Here is a tiny trained network, its code and every weight. The questions are about switching its units off for an input and a target symbol, where a switched-off unit gives its printed mean instead of its output.

import numpy as np


def w(rows, s, z=0):
    codes = np.array(rows[::2]) - 128.0
    scale = np.full(codes.shape[1], s)
    scale[-1] = z or s
    return codes * scale


def norm(h):
    return h / np.sqrt((h * h).mean(-1, keepdims=True) + 1e-5)


def f(y):
    return y / 2 * (1 + np.tanh(0.7978845608 * (y + 0.044715 * y**3)))


def softmax(a):
    e = np.exp(a - a.max(-1, keepdims=True))
    return e / e.sum(-1, keepdims=True)


def log_softmax(a):
    a = a - a.max(-1, keepdims=True)
    return a - np.log(np.exp(a).sum(-1, keepdims=True))


def net(x, mask):
    ids = ['ΓΞΠΩαεζηθμστψ'.index(c) for c in x.split()]
    T = len(ids)
    res = E[ids] + P[:T]
    u = 0
    for l in range(2):
        r = norm(res)
        for j in range(2):
            rows = slice(2 * j, 2 * j + 2)
            q, k, v = (r @ M[l][rows].T for M in (Q, K, V))
            z = softmax(np.where(np.tri(T) > 0, q @ k.T / 2**0.5, -1e9)) @ v
            o = O[l][rows]
            res = res + np.where(mask[u + j], z, o[:, -1]) @ o[:, :-1]
        u += 2
        y = f(norm(res) @ A[l][:, :-1].T + A[l][:, -1])
        res = res + np.where(mask[u : u + 4], y, B[l][:, -1]) @ B[l][:, :-1]
        u += 4
    return log_softmax(norm(res)[-1] @ U[:, :-1].T + U[:, -1])


Q, K, V, O, A, B = {}, {}, {}, {}, {}, {}
E = w([
[182,207,186],'Γ',
[153,86,220],'Ξ',
[106,67,82],'Π',
[126,254,115],'Ω',
[79,138,107],'α',
[169,197,240],'ε',
[128,66,160],'ζ',
[180,137,193],'η',
[125,235,103],'θ',
[167,188,125],'μ',
[95,29,131],'σ',
[121,193,80],'τ',
[114,179,36],'ψ',
],0.0042)
P = w([
[151,125,125],'0',
[154,127,127],'1',
[5,178,191],'2',
[152,131,126],'3',
[152,131,124],'4',
[27,171,182],'5',
[151,131,122],'6',
[155,121,125],'7',
[41,170,175],'8',
[151,129,124],'9',
[152,122,118],'10',
[50,168,171],'11',
],0.0024)
Q[0] = w([
[139,183,237],'0.h1',
[135,55,198],'0.h1',
[154,4,189],'0.h2',
[2,69,41],'0.h2',
],0.021)
K[0] = w([
[167,191,227],'0.h1',
[131,37,205],'0.h1',
[137,5,233],'0.h2',
[51,54,3],'0.h2',
],0.019)
V[0] = w([
[147,206,92],'0.h1',
[119,118,70],'0.h1',
[254,89,163],'0.h2',
[89,171,52],'0.h2',
],0.0063)
O[0] = w([
[254,149,190,228],'0.h1',
[127,199,76,2],'0.h1',
[111,204,35,242],'0.h2',
[179,58,198,78],'0.h2',
],0.0046,0.001)
A[0] = w([
[216,89,13,61],'0.n1',
[44,171,255,2],'0.n2',
[9,134,218,31],'0.n3',
[109,86,207,115],'0.n4',
],0.0088,0.0012)
B[0] = w([
[159,9,104,150],'0.n1',
[85,47,147,254],'0.n2',
[167,124,179,237],'0.n3',
[95,66,151,187],'0.n4',
],0.015,0.0021)
Q[1] = w([
[153,39,62],'1.h1',
[86,109,100],'1.h1',
[255,136,90],'1.h2',
[86,174,144],'1.h2',
],0.018)
K[1] = w([
[23,54,129],'1.h1',
[99,158,103],'1.h1',
[216,109,250],'1.h2',
[102,184,114],'1.h2',
],0.018)
V[1] = w([
[41,63,43],'1.h1',
[98,163,124],'1.h1',
[167,121,2],'1.h2',
[41,139,88],'1.h2',
],0.0028)
O[1] = w([
[108,5,137,2],'1.h1',
[165,138,153,111],'1.h1',
[59,97,188,240],'1.h2',
[79,159,87,175],'1.h2',
],0.0025,0.00062)
A[1] = w([
[123,135,132,106],'1.n1',
[111,192,254,48],'1.n2',
[187,170,14,5],'1.n3',
[90,52,196,120],'1.n4',
],0.0058,0.0024)
B[1] = w([
[134,125,107,117],'1.n1',
[35,156,173,193],'1.n2',
[178,126,1,159],'1.n3',
[140,199,39,255],'1.n4',
],0.0074,0.0021)
U = w([
[198,212,106,232],'Γ',
[70,218,84,99],'Ξ',
[138,26,51,149],'Π',
[159,179,204,2],'Ω',
[84,17,213,243],'α',
[8,170,195,230],'ε',
[69,134,33,46],'ζ',
[155,133,37,142],'η',
[187,163,207,41],'θ',
[202,106,91,62],'μ',
[22,84,52,27],'σ',
[225,96,175,48],'τ',
[211,61,131,100],'ψ',
],0.012,0.0021)

Each question gives the input, a string of symbols that net reads in full, and the target symbol t.
The units are the heads (2 rows each of Q, K, V and O) and the neurons (one row each of A and B). Each row of codes is followed by its name. A weight is (code - 128) times the scale printed after its matrix; where a second scale follows, it is the last column's (O, A, B and U).
mask holds one flag per unit, layer by layer, with each layer's heads first. A switched-off unit (its flag False) gives its mean, the last column of its rows in O or B, instead of its output. The means were averaged over made-up inputs and are rounded, as every weight is.
A unit's drop is (log p(t) with every unit on - log p(t) with that unit switched off) / (log p(t) with every unit on - log p(t) with every unit switched off).
The circuit of an input: a set's keep is (log p(t) with only the set's units on - log p(t) with every unit switched off) / (log p(t) with every unit on - log p(t) with every unit switched off). Starting from all 12 units, units are removed one at a time, each time the one whose removal leaves the highest keep (on an exact tie, the one counted first), for as long as the keep stays at least 0.8.
circuit, biggest first: the units of the circuit, biggest drop first
unit that matters most: the unit with the biggest drop
top k neurons: the k neurons with the biggest drops, biggest first
k most important neurons of layer l: the k neurons of layer l with the biggest drops, biggest first
which heads matter: for each layer, one digit per head in row order, 1 if its drop is at least 0.15 and else 0, layers parted by /
drop when u is switched off: that unit's drop, to one decimal
input μ Π ε, target α: unit that matters most -> 0.n2
input ε ζ Γ, target α: which heads matter -> 10 / 00
input Π Π Ξ Ξ σ Γ ζ Π θ η α ζ, target ε: which heads matter -> 01 / 00
input Π Π τ η ζ Π σ Ξ ζ θ Γ η, target ε: circuit, biggest first -> [0.h2; 0.h1]
input ζ ψ α Γ σ σ ψ τ θ Γ ζ ψ, target ε: 3 most important neurons of layer 1 -> [1.n2; 1.n4; 1.n3]
input σ σ σ Γ ζ σ, target ε: circuit, biggest first -> [0.h1; 0.n1; 0.n3; 1.n4]
input θ Π Ξ Ω Γ θ σ Γ Π σ Ξ Π, target ε: top 2 neurons -> [0.n1; 0.n3]
input Π μ Γ ψ θ Ω, target α: top 2 neurons -> [0.n2; 0.n4]
input Π μ ε Π ψ τ, target α: 2 most important neurons of layer 0 -> [0.n4; 0.n2]
input Π θ Π, target ε: which heads matter -> 10 / 00
input σ σ ψ ζ Ξ, target Ξ: 3 most important neurons of layer 0 -> [0.n2; 0.n4; 0.n1]
input Π θ ε θ ψ ζ θ ε ψ, target ε: top 3 neurons -> [0.n1; 0.n3; 1.n4]
input Π Ω μ, target α: drop when 0.n2 is switched off -> 0.9
input σ α Ω, target α: circuit, biggest first -> [0.h2]
input σ Γ Π α ε Γ ε μ τ, target α: drop when 0.h2 is switched off -> 1.9
input η α ζ Ω Ω Γ, target α: drop when 0.n2 is switched off -> 0.6
input Ω Ω Γ σ Γ τ Γ Ξ σ ψ ζ ζ, target ε: drop when 0.n3 is switched off -> 0.2
